Each row is followed by its class.
[  6 -29  -3 -10  26  -4 -15  12   7 -23 -14   7 -18 -17  -1  27 -11 -12
  13  47  15 -14  -7  -5   9 -22  19  13  23 -38   2  -5  22  21   1   7
 -14 -11] -> gafu
[ -1 -42 -11  19   2  33  -6  30  31   9 -10  25 -39  -4 -21  -6   2 -25
 -18  -3  -3  -6  -9  -3  37  26  40  -9   4  16   8   9  25   2  -5  14
 -23  14] -> Vako
[ -7 -19 -13  18  -1  20  -5  17   6  -3  10  27  -5   0 -11  39  -3  -6
 -45 -10  -7  29 -23   9   6  16   2  15 -16  13   9  16  19  10  -3  -4
  -7 -23] -> Vako
[-17 -16   7  41  47  10 -10   0   7 -41  16   3  -6 -42   3  18 -19  12
   6   7   6  -9 -24 -24  21 -17  30  12  10   6 -11 -31   5   2  12  26
 -16  -7] -> vomek
[ -5 -16 -19  12 -17  15   6   3   0  26  10  39 -21  -3 -17   4   3 -17
 -28 -23   6  13 -19  19  -2  10   6  -3  -8  26  12  22  -4   1  18   0
   2  -3] -> Nom
[  4 -30 -13 -25 -15  14   6 -10  14  20  -7   9 -43 -25 -25   3   4 -30
   2   7   6  21  -2   7   9  23 -14 -17   0  -8  -1 -17 -11 -14  18  -9
   7  -3] -> vomek
[  1   4  28  16  34 -18  -1 -12  13   0  18   4  61  13  -4 -34   0  -5
  17  22 -11   0   5 -28   4  12  -9   0  -1  32   7   3 -27 -15  31   8
   6  42] -> vomek
[ 17 -30 -14   5 -11 -12  -7  -5  21  -8  -5  25 -36  -1 -30  36 -10  -2
  -5 -12   5  10   4   0  -2   3  13  -8   1 -20  -4 -22   1  -2  -1  10
 -10  -9] -> Vako
[-20 -29  23 -16  17 -23  -5  -5   5 -36 -12 -17   8  -2 -16  -2 -16   4
   8  71   3 -11  -1  -7   4 -24  14   1  18 -33  20   9 -15  -1   5 -18
  11  14] -> tuso
[  4   1   1  35  16  11   8  25  13   7  28  34   0   3  10  13   8  14
 -36 -46  -6  16 -30 -15   1  20  -5  16 -11  32  -3  35  15  -1  -7  28
  -9   2] -> tuso
[  6  -7  -4  37  23  10  -9  29   7   8  41  28  29   6  22  19   2   0
 -25 -13   4  -3 -35 -23   9   4 -10  25 -16  26  -5 -10  39  16   3  51
  -4  -2] -> gafu
[ -6 -22  -4  46  30  27   1  21  11 -17  20  26  15 -16   4  15  -9  -4
  -8   4   7 -14 -35 -19  35  -7  15  18 -10   1  10 -33  19  17   8  36
 -19 -10] -> gafu
[-38 -19 -11  69  13  23  17  23 -20  -9  38  25  15  10  -5  11  20  -6
 -38   0  -9  15 -54 -29  11  -9   1   9 -31  37  14   1  -2   9  -1   3
  22 -10] -> zupon
[ 23  13  10  15  58 -41 -37   8  20  -5  13  20  25  -3  19   0 -20  16
 -20  16   1   3  -1  -4 -26  -7  -5  24  14  30   3  47  19  -4  27  28
 -22   4] -> tuso
[  9  -3 -35 -16 -48  21   7   1   1  24   9  42 -51  -1 -17  69  10 -14
 -19 -59  13  30 -15  19 -10  20 -11  21   0  21 -15   8  23   5   1   7
   2 -34] -> Nom
[-25 -22  -3  21  22  -3   3   3   4  36  15   5  23  -4  -3 -23  11 -45
 -42  25  -3  23 -29 -24   3   8 -37 -11 -33  39  17  27   1 -21  32  -7
  44  24] -> vomek
[ 16 -56  -4   2 -30  21  27  -1  34  12   4   5 -29  41 -36   3  14 -12
  -1 -38   8 -23  -9 -34  26  26  16 -18 -19 -12 -10 -54   0 -10 -12  20
  23  18] -> Vako
[  8 -33 -13   7   4  15   7   8   6  10   8  16 -30 -12 -18  14   3 -17
 -11   2  16   1 -25  -3  15   4  -3  -2 -15  -9   7 -18   7  17   4  16
   5  -7] -> gafu
[ 18  -7   7   3  10  -9  -7  -5  12   8  -6  14  33  16 -25 -18  -5 -17
 -20  21 -16  25  11   3  -1  14 -10   1  -7  16  27  16 -10 -13  25 -23
  -5  16] -> Vako
[ 25 -10 -13 -50 -21 -25   5 -25  15  21 -11   7 -25  16 -24  22   6 -19
  24 -22  17  32  13   2 -14  32 -21  -3   5   2 -23  -1 -11 -12  10 -14
  26  -8] -> vomek
[ -1 -11  -1 -10  -6  16  -1   6   8 -16  -3   4  24  26   0  -5  16  -4
  10   5  -1  -4   6  -1   3  10  24  14  15  21   4  19   2  13   2 -14
 -12  13] -> seron
[ -1  14  -1  21  23 -10 -11   4   0   3   7  43  35  10  -8  -5 -12  -3
  -7  -8  -5  14   2  19  -5   5  21  14   4  53  18  48 -10   1  24  -5
 -15  12] -> Nom
[  0   1  17   0  38 -16  -3  -8   6 -40  19  11  20  30  -7  25 -13  22
  -3  11  -9  16  -1   2 -19  -8  -1  13   1  13   6 -13 -19  19  11  -6
  -7  -1] -> Dez
[ 37  -4 -23  22   5  23 -29  35  19  67  -3  25 -15 -10  14 -67  16 -51
 -21 -21   8 -10  -2   7  22  31   2   3  -4  37   3  51  68 -16   4  13
 -10  43] -> gafu
[-29 -33 -25   3 -26  54   8  33   0  -4  17  19 -27  -3   3  31  19 -12
 -29 -10  -2   9 -30  -4  23  10  20  22   3  24   0  15  37  14 -18  -9
  -5 -12] -> seron
[-10  10  19   0  24 -24  -2   0 -26 -13  10   5  70   1   0 -14 -11   3
  -9  57  -8  29 -10  11 -10 -22 -22   7  -7 -16  32  30 -25  18   6 -31
  14   9] -> gafu
[-10 -19 -14  37  36   3 -20  16   9  33  11  36   2 -18  -2  -3  -4 -28
 -50   9   5  -5 -30  -1  -3   6  -7   0 -27  43  18  30  10  -2  39  22
   4   6] -> Nom
[  4  10  -8  17  18  -2 -15  20 -19  17  11  25  30  -4  17  12   7 -17
 -37   4   1  34 -22   6 -10   8 -28  25 -12  22   7  38  28  18   5  -1
  -1 -13] -> gafu
[-12  -7   9  22   4   0  16   9  11  14  17  14  14  10  -2 -13  11 -11
 -39 -13   0   8 -26 -18   3  12 -18   3 -16  26  20  35   5  -8   6   6
  16  18] -> tuso
[ 18  -9 -28  32   4  21 -14  15   4  34  27  19 -24   1  14  -6  20 -11
 -26 -39  10   5 -27 -14  -6  22 -15   9 -10  36  -8   0  33   7  14  17
   2 -14] -> zupon
[  6 -22   5  17  27  17 -13  15  32  42  10   9 -21  17  -7 -54  18 -34
 -27   9   0 -25  -8 -10  11  21 -11  -5 -14  43  11  35  19   2  17   7
  10  50] -> Dez
[ 17 -21   9 -35  12  -7 -13  -6  24 -45  -7  -2 -45 -13  -8  42 -22  27
  21  12  20 -17   9  -4  -2 -14  24  17  43 -41 -11 -27  14  13  -5   8
 -20 -15] -> tuso
[  5 -38 -29 -17  -7   8 -23  18  21  22  -8  25 -28   3   4   4  12 -27
 -11  14  10  -2   7   8  -3  23  14   7  13  13   4  41  31   3  10 -12
 -14   3] -> seron
[ -6 -34 -22 -10 -11  11  -1  -7  16 -21  -5   9 -36 -27 -25  27  -9   1
   9  21  11   1  -4  12   6 -12  21   1  13 -16  17 -11 -17  14  13  -8
 -20 -19] -> seron
[ 37  14 -25 -16  25 -29 -39   6   9  29  -3  49 -10  -2  13  38 -10  -6
 -18 -20  11  16   5  24 -35  19  -7  23   8  40 -11  64  27   1  33  12
 -20 -19] -> Nom
[ 21 -29  -8 -30 -18   2  -2  10  26  39  -8   7 -32  19  -7 -20  17 -34
 -25  -8  14   8  -4  -6  -3  32 -20   1   2   8  -1  26  34 -19   7  -7
  22  14] -> tuso
[-12  -7  -8  -1 -12  31   4  25   5  18  -1  19   4  15   3 -29  29 -24
 -18 -14 -10   7  -7   0  11  31  15  10   5  39  12  56  20   1  -6 -23
 -12  24] -> seron
[-24 -17  15   3 -18   2  37 -10 -20 -23  33  -3  38  27 -14  31   9   7
   3  10   2  17 -37 -21   6 -13 -23  12 -22 -26  12 -36 -22  23  -5  -2
  34 -11] -> gafu
[ 43  -8 -19 -68 -37   4   6 -12  15 -13 -14  21 -57  26 -27  65  -5  16
  45 -54  25   5  14  19  -4  24  32  20  35   0 -40 -29   6  13  -7   8
  -8 -33] -> Nom
[ -9 -33   9   9  14 -26  -8   1  14  26  -9 -15   4  -1  -1 -46  -1 -27
  -3  62   2 -35   7 -26   2   0   7 -17  -4 -13  29  21   2  -9  21 -22
  28  52] -> dogon
[-15 -30   7  46  23  21  -9  27  38  -4   0  17 -29 -25 -11 -38  -7 -11
 -10   5   4 -32 -13 -15  33   1  45  -1  22  13  14   6  19  -4  -2  36
 -31  27] -> tuso
[-19 -45 -13  64  20  65   7  32  13   8  24   1 -17 -21   0 -30  24 -27
 -36  16  12 -30 -64 -39  45   4   6   1 -24  29  18 -17  24  19  22  26
  12   3] -> zupon
[ 12  -9   6  12  60 -15 -29   6   9 -39   5   5  12  -1   4   3 -14  14
  26  54  -2 -26   3 -18  -8 -30  26  22  26 -12   7   4   7  12  13  -2
 -20  -3] -> zupon
[-25 -19  17  -8  -8  14  17   5  -5 -22  -1 -13  -5   7 -14  -4   6  -1
 -18  20   2  11 -18   2  11  -3  10   2   9  -4  19  20  -6  10  -9 -24
  16   9] -> tuso
[ 18 -33 -12 -14  15   9 -14   5  37   5  -2  21 -33 -14  -4  15   0 -23
  10   4  20 -16   0 -13  11  17   6   8  16   3 -24 -17  27  -3  12  29
  -8  -3] -> vomek
[ 19   6   2 -21  28 -44 -21 -12   9 -23   5  14   9  24  -2  46 -14  10
   2  19   1  20  14  18 -39   0 -18  23   2   1  -4  20  -4  13  12  -6
  -9 -16] -> Dez
[ 42  11 -18 -22  15 -23 -34  18  27  18 -14  20   2  18  26   6   2 -15
  -8  -6   9  -1  18  12 -25  35   4  11   9  21 -14  44  52   3  13   0
  -9  14] -> dogon
[ 16 -19 -17 -40  -4 -10  -6 -23  11 -12 -28   8 -40 -25 -20  29 -10 -19
  23  15  18  17  10  10   0   2  -1   3  20 -30 -16  -8  -1 -13  15 -26
   3 -23] -> vomek
[ 18 -42 -34 -13   4  -8 -23   4  27  15 -17  27 -53 -28 -19   3  -6 -21
  -2  17  15  -3   9  15  -7   6  21   0  11  -1   7  10   8  -5  20   3
 -29 -17] -> seron
[ -3 -55 -35 -17 -35  21  16  -8  25   5 -12  20 -94 -30 -38  32   4  -5
  10 -21  17 -10  -8   2  12   4  24 -23   7 -32  -1 -47 -22   7   1  12
 -18 -24] -> seron
[ 25   7  15 -12  26  -4 -11   1  20  -7   4   8  23  50   2 -14   5  -5
  12   1 -13   3  15   2 -11  22  -2  24   7  24  -3  27  14  -3  10 -17
  -9  26] -> Dez
[ 19 -48 -31  19   3  27 -21  34  43  45 -15  44 -62 -13 -16 -19   7 -51
 -36  -7   7  -7  -7   2  33  33  23  -9  -4  26   7  43  54 -11   4  12
 -17  19] -> Vako
[ 19   4 -17  -6   9 -48 -18  -4  10  12 -12  22 -11  -5   2   8  -7 -11
 -13  12  11   1  11  10 -29   2  -2  -7  -1   5   2  32  12   0  17  -3
   3   8] -> dogon
[ -7 -35  -3  44  33   7  -8  12  27   5  22  26  11 -10   0 -23   0   1
  -9  10   1 -28 -10 -28  14   1  22   0  -4  29  21   3  -8   6  23  27
 -21  24] -> seron
[  2 -49 -31  -8 -25   7  -1  -3  20  30  -8  11 -51 -18 -24 -11  12 -32
 -12  14  15  -5  -6   2   5   4   3 -13  -3   3  16   6   0  -7  22  -2
   1   1] -> seron
[ 13 -11 -12 -26  17  -4 -12  -2   2 -34  19  26 -23  -1   1 114 -19  29
  -6 -21  19  14  -6   9 -30  -4   6  35  10   2 -15 -16  11  38   4  20
 -10 -53] -> Nom
[ 17  -1  15  42  52 -12 -24  13  16 -15  26   7  60  30  12 -34   1   7
  19  27  -2 -33   0 -37   2   3  20  21  11  41   7  -6   7  10  22  28
 -14  24] -> zupon
[ 18  -2 -10 -13   4  13 -11  12  15   3  16  24   7  27   1  38  -4   1
  -8 -25   7  -6  -1   8  -6  23  16  26   2  35  -7  20  24   8   9  10
   0   4] -> Nom
[  7 -28 -29   6 -12  37   2  24  15  -5  14  12 -25  12  -4  30  11  -7
   2 -16  13  -3 -21  -6  12  11  16  15   1   9 -12 -24  27  20 -17  17
   4 -29] -> zupon
[ 18 -43  -5 -40 -18  17   6 -13  32  20 -14 -17 -63  12 -28 -18   7 -26
  30  10   8 -13   7   3  14  18  -6 -13   1 -25  -2 -24   1  -3   7 -14
  13  15] -> Dez
[-14 -37  17  25  48 -17 -14   7  15   2  28   9  65  27  14 -18  10  -6
 -15  47   1 -45  -7 -55   3   1 -10   4 -22  28  19   2  -3   3  29  15
  18  46] -> seron
[-18 -37  -1   3 -11  31  18   9  11  27   4   6 -24  27 -17 -22  26 -43
 -32   9  -7   6 -16  -2  12  25 -18  -3 -24  15  23  28   8  -1   3 -32
  24  25] -> Dez
[  9 -29  -5  31  37  13 -21  35  40  17  36  17 -32 -10  27  16  -1   5
 -41 -25  20 -30 -31 -36  11  10   3  15  -2  37 -10  20  61  10   2  64
   0  15] -> tuso
[-24 -44   8  23  13  -3   8  -7   8  24  11   8  16   6 -26 -20   1 -26
 -18  51  -1 -28 -22 -21   7 -11  -7 -22 -27   7  34   1 -36  -7  46   7
  33  36] -> Nom
[ 15 -45 -35  13  22   7 -25   4  45  31  -8  22 -82 -28 -14   3 -11 -34
 -22   6  20 -12 -12  14   4   2  -3  -3 -10   1   7  20  28   1  25  11
  -6  -9] -> Dez
[ -3 -23  -6 -15  23   1 -21  14   9 -30   2  10  -3   3   6  29  -3   9
   6  20   6 -18   3  -8  -1  -4  33  24  21   7  -6   8  21  15  -3   0
 -21  -5] -> seron
[ 20 -38   3 -14  37 -40 -15  -6  32  -5 -18  -2 -14   1  -8 -12 -17  -5
  13  48  22 -50  12 -23  -1  -1  23 -18   2 -20   5 -23   0   1  28   5
  13  29] -> dogon
[-13  -1  24 -12 -33  16  35   6  -3   8   8  -7  21  38 -15 -35  25  -8
  -4 -15 -17  21  -8 -11  11  19  -6   2   5  14  13  26  -9 -13 -19 -26
  23  35] -> tuso
[-20 -38  18  25   1  47  31   2  21   0  21 -11  23  14 -13 -23  19 -20
   5   2   1 -23 -26 -45  46  24   2  -6 -19  17   2 -44 -11  -6  12  15
  27  36] -> vomek
[  0 -69 -27 -28 -30  44   6   6  23   5  16 -14 -45  -2  -2  49  14  -8
  -7   1  25 -25 -13 -21  11   3  -4   3 -10 -22  -8 -53  24  21  -7  15
  24 -16] -> seron
